[128 = 0]

[119 126 153 121 132 113 138  99 111 116 125 137 122 126 115 196 133 125
  97 113 122 127 186 137 133 112 128 126 130 167 146 107 173 119 143 125
 132 142  12 122 197] : (51)
[133 136 144 109 112 134 135  99 166 123 141 118 135 125 105 194 125 156
 161 122 136 125 179 130 130  86 127 128 134 143 130 134 127 118  74 140
 129 124  94 114 151] : (50)
[128 112 117  99 122 122 127 102 118 107 134 136 118 131 127 171 141 138
 109 109 131 119 159 158 130 121 121 118 133 182 144 126 136 119 136 104
 130 133 133 120 171] : (51)
[118 165 142 113 139 124 125 124  85 123 127 132 111 115 116 149 134 129
  71 113 118 132  79 138 136 133 122 111 125 133 151 119 142 129 159 131
 132 129  56 119 203] : (48)
[117 113 117 100 137 115 116 104 128 125 131 138 111 117 120 129 132 118
 105 108 133 124 149 133 125 146 128 153 131 155 137 129 142 119 142 123
 130 125 192 124 118] : (45)
[127 115  95 126 142 119 118 123 144 127 120 139 119 128 138  67 138 123
  89 134 124 137 161 138 134 127 116 150 131 146 136 141 131 114 119 130
 139 137 249 132 101] : (48)
[131 115 120  99 129 117 119 117 123 122 130 141 103 133 100 102 131 115
  78 112 136 118 111 145 137 137 113 162 127 143 133 143 139 117 121 126
 136 124 252 121  95] : (45)
[127 133 102 121 140 137 117  94 118 116 108 139 121 134 144  85 144 118
  97 131 124 143 179 116 137 112 111 105 132 155 148 117 133 119 128 127
 155 127 179 131 146] : (48)
[119 108 142 106 129 118 125  95 121  91 126 149 113 129 131 165 140 134
 109 109 131 122 118 164 132 120 119 126 129 191 149 129 143 105 147 115
 141 137 136 129 194] : (51)
[113 145 139  84 128 124 119  90 105 117 128 134 110 130 132 149 132 114
 124 107 131 123  69 109 133 141 125  96 126 147 145 126 138 132 162 114
 129 134 115 112 198] : (51)
[112 115 129 130 129 106 129 124 121 119 122 145 119 135 123 141 138 122
  95 117 131 124 110 170 128 123 121 137 126 170 136 119 135 108 135 118
 138 126 112 122 177] : (51)
[126 115  99 121 129 119 127 140 131 121 121 145 116 136 124  88 128 127
  71 119 136 138 105 150 134 122 112 131 123 169 135 146 132 110 114 122
 141 130 241 126 129] : (51)
[127 116 113 117 136  97 140 158 127 125 132 138 116 127  90 113 123 129
  63 105 130 121  85 180 126 139 115 162 132 158 132 148 138 107 114 129
 131 128 233 127 104] : (47)
[118 102 124 112 135 115 144 105 121 106 129 144 110 139 131 168 147 120
  93 118 127 121 178 166 127 127 126 129 134 195 144 108 141 112 130 125
 139 131 114 127 172] : (51)
[119 128 137 117 139 125 127 100  92 115 125 116 116 129 126 208 141 126
  87 105 120 127 141 162 137 127 123 104 127 190 138  86 143 124 163 119
 137 131  18 123 206] : (51)
[126 164 126 104 133 137 123 117 121 139 127 116 136 115 122 143 130 137
 131 133 125 141 165  89 141 120 129 110 122 117 143 132 130 143 123 138
 125 127 123 120 130] : (48)
[125 117 130 119 118 108 135 120 114 129 136 118 125 125 110 200 119 126
 126 114 125 122 204 144 132 136 135 120 129 137 131  95 134 136 142 125
 113 132  57 120 130] : (45)
[129 124 147 113 117 128 133 101 140 114 132 140 116 126 126 146 126 168
 132 111 119 125  85 158 125 108 127 144 131 161 137 158 136 103  98 131
 130 118 179 118 169] : (51)
[128 121 115  93 131 113 120  99 134 123 132 138 120 129 116 126 137 116
 115 122 135 125 167 116 125 138 126 134 132 147 134 134 145 116 132 123
 131 133 202 122 114] : (45)
[120 109 125  99 123 120 120  99 130  96 129 137 113 141 132 137 133 113
 121 116 136 124 104 146 132 133 119 137 136 177 143 156 139 111 137 119
 143 142 173 119 154] : (51)
[117 106 112 102 130 112 127 107 126 108 133 149 116 136 110 139 135 117
  81 124 132 127 147 145 132 140 116 139 131 199 132 113 135 114 135 127
 138 137 184 122 137] : (45)
[134 117 116 120 113 126 132 110 132 108 134 127 132 147 137 174 135 134
 125 125 126 119 201 143 128 118 132 113 131 163 131 109 126 125 120 124
 132 135  97 137 140] : (50)

[120 109 135 119 112 155 137 154 119 109 132 146 121 155 123 119 167 132
 144 122 119 132 155 150 170 121 131 134 109 105 134 130 128 112 154 116
 131 125 113 131 145] : J
[132 104 132 127 111 126 150 143 157 115 143 159 148 120 113 145 134 126
 131 124 127 131 123 156 122 138 139 109 118 106 121 117 116 116 145 118
 132 127  87 126 143] : J
[ 97 106 118 132 105 113 123 157 154 124 128 127 148 132 117 132 149 113
 125 109 139 114 127 146 109 149 146 106 132 111 147 142 107 124 134 114
 118 149 113 125 127] : J
[108 111 127 139 107 123 138 152 134 111 137 142 144 165 127 139 169 124
 136 116 135 115 145 146 163 128 139 116  95  98 139 133 128 125 146 104
 131 138 102 135 148] : J
[104 111 126 122 120 127 138 159 165 118 134 134 135 122 124 118 174 122
 138 134 136 122 134 143 130 123 139 128 128 108 134 144 118 124 143 107
 125 126 115 131 143] : J
[126 102 112 120 115 133 136 132 129 123 110 136 130 156 120 143 110 121
 132 111 117 135 155 150 109 123 130 117 117  98 123 106 112 103 151 140
 134 109 110 120 127] : J
[105  99 130 106 127 128 138 156 186 114 128 159 147 119 117  95 172 115
 122 124 115 104 124 156 113 138 144 123 128  98 131 137 113 132 146 117
 134 156 116 113 163] : J
